Below are the code and all the weights of a small trained network. Each question names an input and a class and asks about switching units off, where a switched-off unit gives its printed mean instead of its output.

import numpy as np


def w(rows, s, z=0):
    codes = np.array(rows[::2]) - 128.0
    scale = np.full(codes.shape[1], s)
    scale[-1] = z or s
    return codes * scale


def f(y):
    return np.maximum(y, 0)


def log_softmax(a):
    a = a - a.max(-1, keepdims=True)
    return a - np.log(np.exp(a).sum(-1, keepdims=True))


def net(x, mask):
    res = np.array(x, float).reshape(1, 6) / 4 @ E
    y = f(res @ A[0][:, :-1].T + A[0][:, -1])
    res = res + np.where(mask, y, B[0][:, -1]) @ B[0][:, :-1]
    return log_softmax(res[-1] @ U[:, :-1].T + U[:, -1])


A, B = {}, {}
E = w([
[209,169,45,178,96,99,86],'x0',
[73,248,163,154,45,153,157],'x1',
[254,220,129,100,163,190,193],'x2',
[131,126,127,137,145,158,107],'x3',
[109,60,133,183,142,136,190],'x4',
[126,120,131,136,131,131,136],'x5',
],0.0092)
A[0] = w([
[53,98,247,22,165,227,160,159],'neuron 0',
[87,158,140,199,36,186,169,115],'neuron 1',
[82,38,121,100,40,117,92,81],'neuron 2',
[181,188,123,121,115,164,32,130],'neuron 3',
[172,45,84,150,170,148,165,174],'neuron 4',
[192,167,88,116,175,204,237,142],'neuron 5',
[158,60,118,238,161,122,199,194],'neuron 6',
[86,188,157,182,62,197,101,65],'neuron 7',
[12,102,135,253,75,75,26,252],'neuron 8',
[164,103,122,52,187,79,61,81],'neuron 9',
[168,82,119,88,157,130,87,37],'neuron 10',
[97,71,225,137,206,76,234,217],'neuron 11',
[136,233,169,170,70,85,126,210],'neuron 12',
[128,168,51,207,123,125,85,61],'neuron 13',
[154,96,110,62,140,166,59,100],'neuron 14',
[166,114,83,230,86,134,124,63],'neuron 15',
],0.0071,0.0023)
B[0] = w([
[166,202,105,186,29,50,44,227],'neuron 0',
[80,216,143,123,199,131,166,186],'neuron 1',
[139,103,117,124,84,179,166,188],'neuron 2',
[139,94,169,127,142,117,82,175],'neuron 3',
[85,210,150,78,185,150,95,190],'neuron 4',
[139,70,151,104,41,209,127,209],'neuron 5',
[126,217,148,116,195,136,59,188],'neuron 6',
[3,196,114,113,178,106,160,180],'neuron 7',
[163,100,155,82,122,216,84,251],'neuron 8',
[80,172,109,114,210,130,158,175],'neuron 9',
[104,155,126,128,178,131,194,160],'neuron 10',
[132,197,109,108,88,114,97,213],'neuron 11',
[99,172,168,78,142,156,117,198],'neuron 12',
[179,161,136,154,118,96,126,164],'neuron 13',
[93,121,117,101,155,115,91,160],'neuron 14',
[161,118,97,177,91,56,86,162],'neuron 15',
],0.0074,0.011)
U = w([
[35,175,105,52,255,112,162,110],'0',
[124,143,74,101,122,140,102,253],'1',
[132,126,168,103,144,101,94,210],'2',
[182,161,100,213,63,21,32,71],'3',
[118,151,153,99,171,123,94,105],'4',
[142,46,149,45,67,235,150,80],'5',
[107,64,68,145,140,70,241,69],'6',
],0.0065,0.0048)

Each question gives the input, the list of numbers given to net, and the class t.
The units are the neurons (one row each of A and B). Each row of codes is followed by its name. A weight is (code - 128) times the scale printed after its matrix; where a second scale follows, it is the last column's (A, B and U).
mask holds one flag per neuron, in row order. A switched-off neuron (its flag False) gives its mean, the last column of its row in B, instead of its output. The means were averaged over made-up inputs and are rounded, as every weight is.
A unit's drop is (log p(t) with every unit on - log p(t) with that unit switched off) / (log p(t) with every unit on - log p(t) with every unit switched off).
The circuit of an input: a set's keep is (log p(t) with only the set's units on - log p(t) with every unit switched off) / (log p(t) with every unit on - log p(t) with every unit switched off). Starting from the 12 units with the biggest drops (on a tie, the unit counted first), units are removed one at a time, each time the one whose removal leaves the highest keep (on an exact tie, the one counted first), for as long as the keep stays at least 0.8.
circuit, biggest first: the units of the circuit, biggest drop first
unit that matters most: the unit with the biggest drop
top k neurons: the k neurons with the biggest drops, biggest first
drop when u is switched off: that unit's drop, to one decimal
input [0,8,2,-2,6,2], class 0: unit that matters most	neuron 1
input [-6,4,8,-2,-6,-3], class 5: top 2 neurons	[neuron 5; neuron 6]
input [7,-8,-5,1,-1,7], class 0: top 4 neurons	[neuron 9; neuron 0; neuron 4; neuron 10]
input [8,-8,2,-3,-7,8], class 0: circuit, biggest first	[neuron 9; neuron 0]
input [5,7,6,-6,-7,3], class 0: circuit, biggest first	[neuron 7; neuron 12]
input [1,1,-7,3,0,5], class 5: circuit, biggest first	[neuron 8; neuron 2]
input [-8,4,-7,-4,3,5], class 3: top 2 neurons	[neuron 0; neuron 11]
input [4,0,6,5,-4,4], class 5: circuit, biggest first	[neuron 5; neuron 0]
input [4,5,8,3,-6,1], class 5: top 3 neurons	[neuron 5; neuron 0; neuron 6]
input [5,5,-8,2,-5,6], class 5: top 2 neurons	[neuron 8; neuron 0]
input [6,3,8,4,-2,-4], class 5: top 2 neurons	[neuron 5; neuron 0]
input [2,-3,7,-3,2,1], class 5: top 2 neurons	[neuron 5; neuron 0]
input [6,-8,-3,2,-1,2], class 0: top 2 neurons	[neuron 9; neuron 0]
input [-2,3,-6,2,3,3], class 5: circuit, biggest first	[neuron 8]
input [1,8,-5,-3,-4,-7], class 0: top 2 neurons	[neuron 7; neuron 1]
input [6,-2,8,0,-5,-5], class 5: drop when neuron 1 is switched off	0.1
input [2,8,-7,4,-1,-6], class 0: drop when neuron 7 is switched off	0.7
input [7,-7,5,-3,2,4], class 0: drop when neuron 11 is switched off	0.1
